Each row is followed by one of two labels, saying whether the row has a hidden trait. Each part has a new trait and two new labels.
In the rows, 128 means zero.
[162 169 117 110  96 149 128  52 160 102 242  94 112 106 102 164 143 114
 104 105 145 166  76]
[82]
[153 153 119 133 100 135 123  75 179 117 216  94  98 113 116 135 125 128
 135 125 162 167  90]
[81]
[ 94  68 120 167 139 106 118 103 116  87  63 146 135 138 117 116 117 127
 124 145 110  86 149]
[82]
[180 125 134 149 131 116 118 102 195  92 155 100 109 129 108 125 119 145
 163 120 175 130 123]
[81]
[103 134 149  99 130 161 175 120 161  99 109 145 100  72 108 135 146 137
 161 104 160  90 143]
[82]
[ 64 151 111  98  91 169 156  65  96 123 200 134 113  79 119 164 149  97
  79 116 103 147  92]
[82]
[182 191 129  79 124 164 147  95 125 124 222 102 132 129 108 162 160 119
 114  75 131 148  98]
[81]
[ 66  67 127 168 127 114 126 116 106  91  55 161 123 100 118 118 123 122
 114 162 116  88 144]
[82]
[134  86 129 150 162 113 120 125 103  86  61 138 152 162 107 117 127 133
 133 114 106  78 161]
[82]
[ 58 106 101 153  90 117 103  92 109 137 146 143 114 108 145 130 109 103
  71 188 104 156  99]
[82]
[121 137 109 105 128 140 121 101  45 117 153 137 165 144 116 159 153  99
  54 109  64 126 108]
[81]
[191 151 143  85 156 148 143 118  93  77 135 128 159 125  85 156 169 123
 106  73 117  91 126]
[82]
[ 78 123 125  98 136 152 153 123  61 122 102 157 145 111 118 143 151 111
  96 111  83  92 143]
[81]
[166 160 155  77 131 155 153 136 137 107 141 143 132  79 100 154 165 126
 122 102 141 107 122]
[82]
[187 149 143  88 156 141 135 137  90 103 119 133 159 138  94 149 157 126
 106  85 109  94 132]
[82]
[134 145 156  78 113 158 159 131 140 100 134 163 114  45 103 155 161 121
 115 134 145 102 116]
[82]
[ 80 119 146 102 121 155 171 118 149 100 103 156  98  60 113 135 145 129
 147 125 150  87 136]
[82]
[167 115 143 135 124 129 137  86 189  76 138 119 101  94  95 135 134 141
 157 114 179 107 127]
[81]
[121  81 126 151 159 112 125 117 102  86  63 136 150 157 108 117 128 133
 138 120 106  75 163]
[82]
[ 65 134 110 136  86 139 130  95 132 150 182 127 101  97 148 135 114 111
 105 158 126 164  98]
[81]
[198 134 134 142 146 130 143  81 200  78 167  79 112 157  92 128 129 154
 202  70 181 108 137]
[81]
[142 124 137 135 120 142 153  80 198  79 152 114  91 102 101 133 132 143
 179 100 179 108 133]
[81]
[190 123 147 122 143 131 137  86 155  56 132 120 122 114  71 144 148 136
 146  91 160 101 132]
[82]
[ 79 160 139  79 121 170 182 134 114 144 153 146 110  87 132 141 149 122
 144 105 132 114 135]
[81]
[ 75 150 116 127  90 142 134 108 143 166 189 121  97  99 155 130 112 118
 123 151 138 174 104]
[81]
[ 54 116 105 134  76 140 125  58 128 116 187 133  98  71 123 138 124 100
  90 170 121 156  84]
[81]
[ 70 116 141 115 123 149 166 113 144 102  88 157 107  74 117 130 141 130
 151 122 144  81 148]
[82]
[178 132 127 149 124 120 119  84 189  90 180  94 109 135 107 132 123 141
 159 114 174 139 115]
[81]
[158 103 138 121 153 119 119 126  91  73  70 150 163 132  89 138 151 123
  99 100 101  77 142]
[82]
[179 155 108 108 113 140 104  54  78  77 224 109 160 135  83 178 158  95
  37 106  89 144  73]
[81]
[108 106 131 161 115 121 138 125 199 135 123 120  83 111 141 106 102 146
 191 146 179 133 140]
[81]
[178 172 130  94 115 134 109 130 108 136 183 120 149 124 118 153 143 114
  72 126 113 162  88]
[81]
[124 139 108 106 127 139 122 108  46 133 152 137 161 153 127 149 143 100
  60 124  66 130 112]
[81]
[ 67  77 132 144 133 120 134 127 118 102  51 166 122 102 125 115 123 127
 124 152 118  82 156]
[82]
[183 122 147 109 146 123 117 150 107  89  53 151 157 116 101 139 150 127
 102 119 117  89 139]
[82]
[ 72 103 136 118 119 152 168  82 144  80 101 153  99  69 102 137 145 126
 147 119 142  79 144]
[82]
[144 114 143 136 117 133 139  95 192  78 136 128  93  88  98 135 132 136
 144 122 177 112 124]
[81]
[201 122 126 153 136 103 101 107 168  97 158  91 127 164 109 123 117 143
 154 111 162 137 120]
[82]
[ 54 127 130  89 111 166 162 104  78 106 125 171 128  64 114 155 160 100
  80 129  91 100 121]
[81]
[ 84 154 114 109  77 156 135  55 142 116 221 121  95  71 115 158 137 104
  86 135 135 161  77]
[81]
[ 83 124 104 151  98 135 134  66 147 125 180 111  95 123 138 134 114 119
 130 141 136 148 109]
[81]
[178 166 121  98 130 134 110 118  77 125 179 117 165 148 114 156 149 108
  70 107  90 144  98]
[81]
[ 86 102 118 154  98 133 135  61 184  94 158 124  87  85 117 132 116 124
 135 148 157 128 115]
[81]
[ 57  79 120 169  97 115 122  93 156 109 104 146  90  79 129 120 107 121
 122 180 142 124 122]
[82]
[ 76  75 130 139 138 118 126 132  96  91  49 169 141 106 115 124 133 120
 102 152 112  77 149]
[82]
[152  88 140 146 162  96 106 172 107 105  37 148 157 154 119 113 121 136
 135 136 111  90 159]
[82]
[161 136 125 145 101 120 108  97 190 113 183 103 104 112 120 122 116 129
 122 141 168 162  93]
[81]
[ 72 102 113 158  92 128 126  80 164 107 145 124  87  91 128 130 108 121
 130 161 143 143 116]
[81]
[115  71 124 162 145 103 111 110 108  80  63 142 135 133 110 121 126 124
 111 140 106  82 146]
[82]

Part 2:
[119 108 120 156 135 206 182  75 105 134 141 127 121 173 102 126 139 127
 144 113 144]
[85]
[121 130 112 135 100 158 150 106 116 137 127 134 152 190  98 121 134 136
 139 111 135]
[85]
[127 111 115 134 133  70 128 110 116 146 130 127 150 161 121 127 139 126
 124 120 154]
[89]
[122 118 107 140 100 149 161 100 109 141 122 133 153 176  98 124 138 137
 147 108 148]
[85]
[121 112 110 151 109 167 152  93 110 139 126 131 152 195  95 125 144 133
 156 103 150]
[85]
[127  79 129 162 133 147  85 113 113 159 131 126 134 204 124 130 150 125
 149 130 160]
[85]
[119 133 123 140 101 202 129  99 122 141 141 134 154 117  96 118 130 132
 145 111 128]
[85]
[126 109 116 128  65  82  71 158 114 168 115 142 165 160 114 118 136 145
 129 125 140]
[85]
[125  81 145 188 143 247 130  86 117 123 136 127 106 252 132 130 160 121
 188 132 143]
[89]
[126  92 122 146 113 105  94 126 110 159 131 131 140 106 122 125 145 130
 135 130 154]
[85]
[118 100 104 146 102 130 124 113 111 172 124 130 170   1  69 124 135 133
 137  95 151]
[89]
[122 104 128 156  99 192 137  97  98 135 134 138 120 156 133 121 152 136
 155 129 126]
[89]
[124  79 136 181 127 227 133  90 102 134 133 129 107  96 131 129 162 127
 179 131 142]
[89]
[123 141 117 129 134 142 199  99 115 113 134 129 115 248 119 125 128 129
 117 118 122]
[85]
[123  98 120 158 142 139 107  94 118 158 142 125 155  42 107 127 147 121
 150 116 164]
[89]
[129 108 114 126  74  56  81 163 116 157 109 139 160 130 122 122 136 143
 124 129 139]
[85]
[128 101 116 125  80  64  77 161 117 162 110 139 162   8 120 121 138 144
 132 129 136]
[85]
[123  88 128 160 111 203 137  98 100 133 132 135 115 182 130 124 157 133
 165 128 137]
[89]
[122  97 132 171 117 236 125  93 107 130 137 133 114 169 130 124 153 130
 171 131 135]
[89]
[128 145 120  93  63  56  67 185 128 154 120 146 165 232 127 113 116 148
  96 134 103]
[85]
[117 106 116 159 127 183 182  71  99 136 138 128 122 131  95 126 141 127
 144 109 151]
[85]
[120 109 133 171 161 222 171  72 119 119 140 118 107  62 107 131 136 115
 158 118 150]
[85]
[126  88 120 150 108  89 108 126 106 160 126 129 137 114 121 128 148 129
 139 129 157]
[85]
[125  73 130 166 128 155  81 122 109 164 134 126 136 253 114 128 153 122
 153 128 165]
[85]
[128 100 137 153 134 136  78 128 124 148 135 126 131  94 134 126 140 122
 136 135 145]
[85]
[124 107 122 127  92 113  92 130 107 166 137 136 149 170 123 119 137 135
 120 131 134]
[85]
[125 110 114 153 126 149 156 101 118 132 118 127 140 118 101 129 143 130
 155 111 149]
[85]
[128 110 108 132 130  34 138 121 111 150 126 128 152  83 122 128 141 129
 129 120 154]
[89]
[127  98 120 155 148  93 117 107 119 153 133 123 147  37 116 130 144 120
 144 118 162]
[89]
[134 107 121 128  97  46  76 173 127 149 103 133 145 114 128 127 132 139
 129 131 138]
[85]
[126 110 110 137 131  63 129 111 109 154 132 128 153 164 116 127 142 128
 132 118 156]
[89]
[122 107 115 141  78 129 140 130 104 146 110 137 129 139 105 123 135 143
 135 127 135]
[89]
[130 136 125 106  74  82  63 176 134 154 120 141 161 169 128 115 118 145
 111 133 115]
[85]
[122  81 126 164 110 132  77 115 104 169 138 131 141 161 113 124 150 128
 149 127 158]
[85]
[121  43 128 192 124 192  79  93  96 181 137 127 141 100 102 131 168 122
 179 116 184]
[85]
[117  45 117 205 133 213 106  78 110 185 127 118 159 109  46 135 161 116
 193  90 215]
[89]
[131 108 126 137  94  90  64 160 129 157 112 134 155 120 122 124 135 135
 139 130 141]
[85]
[126 119 122 139 139  98 112 114 125 146 138 126 152 162 119 126 138 123
 128 121 149]
[89]
[123 105 126 127  99 127  82 135 111 163 138 134 144 152 133 120 137 133
 123 131 136]
[85]
[130 101 111 156 156  33 142 118 115 140 119 122 143  55 123 134 146 123
 138 121 165]
[89]
[119  42 146 221 148 255 107  56 102 148 140 124 111  85 112 133 177 116
 217 125 170]
[89]
[128  90 116 145 110  69  96 131 104 161 121 131 133 176 127 127 147 132
 127 128 156]
[85]
[123 131 134 131  96 210 125 113 113 122 142 139 120 100 140 116 138 137
 138 136  99]
[89]
[124 133 101 124  91 110 172 112 108 141 119 137 152 104 103 121 137 142
 129 109 134]
[85]
[119  83 114 172 121 164 114  96 116 173 126 123 162 147  65 128 142 123
 158  98 185]
[89]
[122  95 121 153 126 132 109  96 110 164 142 127 160   1 104 125 148 124
 146 115 164]
[89]
[121  63 128 177 118 179  73  96  97 177 139 130 144  61 107 127 158 123
 165 121 174]
[85]
[126  99 128 150  87 133  54 127 123 165 120 134 161 128 113 121 140 135
 150 127 145]
[85]
[119  90 100 148  99 112 131 104 104 176 120 129 170  79  65 125 139 133
 140  93 177]
[89]
[110 119 122 141  94 255 157  67 100 148 162 136 139 156  89 113 133 133
 133 105 126]
[85]
[119  69 120 162  94 155  82  98  90 184 138 134 149 162 102 123 159 131
 154 119 171]
[85]
[120  81 109 150  72 162 139 120  95 162 112 138 135 166  91 124 147 145
 144 113 151]
[89]
[121 125 123 147 139 199 181  80 115 126 141 126 118  99 107 125 133 124
 137 113 137]
[85]
[126  98 119 132 103  90  96 133 109 162 129 134 142 217 128 123 142 134
 124 130 144]
[85]
[127 125 111 134 121  73 135 135 129 147 116 123 155 119  91 128 121 128
 123 107 157]
[89]
[120  85 118 158  90 206 142  90  87 147 134 141 124 216 122 121 159 141
 162 126 140]
[89]
[118  81 138 180 105 255 110  75 101 147 147 136 121 140 118 121 161 130
 184 126 137]
[89]
[124 100 111 140  78 125 151 127 103 151 108 137 126  85 102 125 136 145
 134 117 139]
[89]
[129  85 135 163 160 120  88 128 123 151 129 123 127  69 131 131 146 121
 148 133 158]
[85]
[114  80 116 180 116 239 176  50  93 150 145 128 128 158  85 126 152 125
 167 103 170]
[85]
[127 146 108 101 112  44 123 133 118 147 139 134 158 210 129 119 124 135
  99 124 129]
[89]
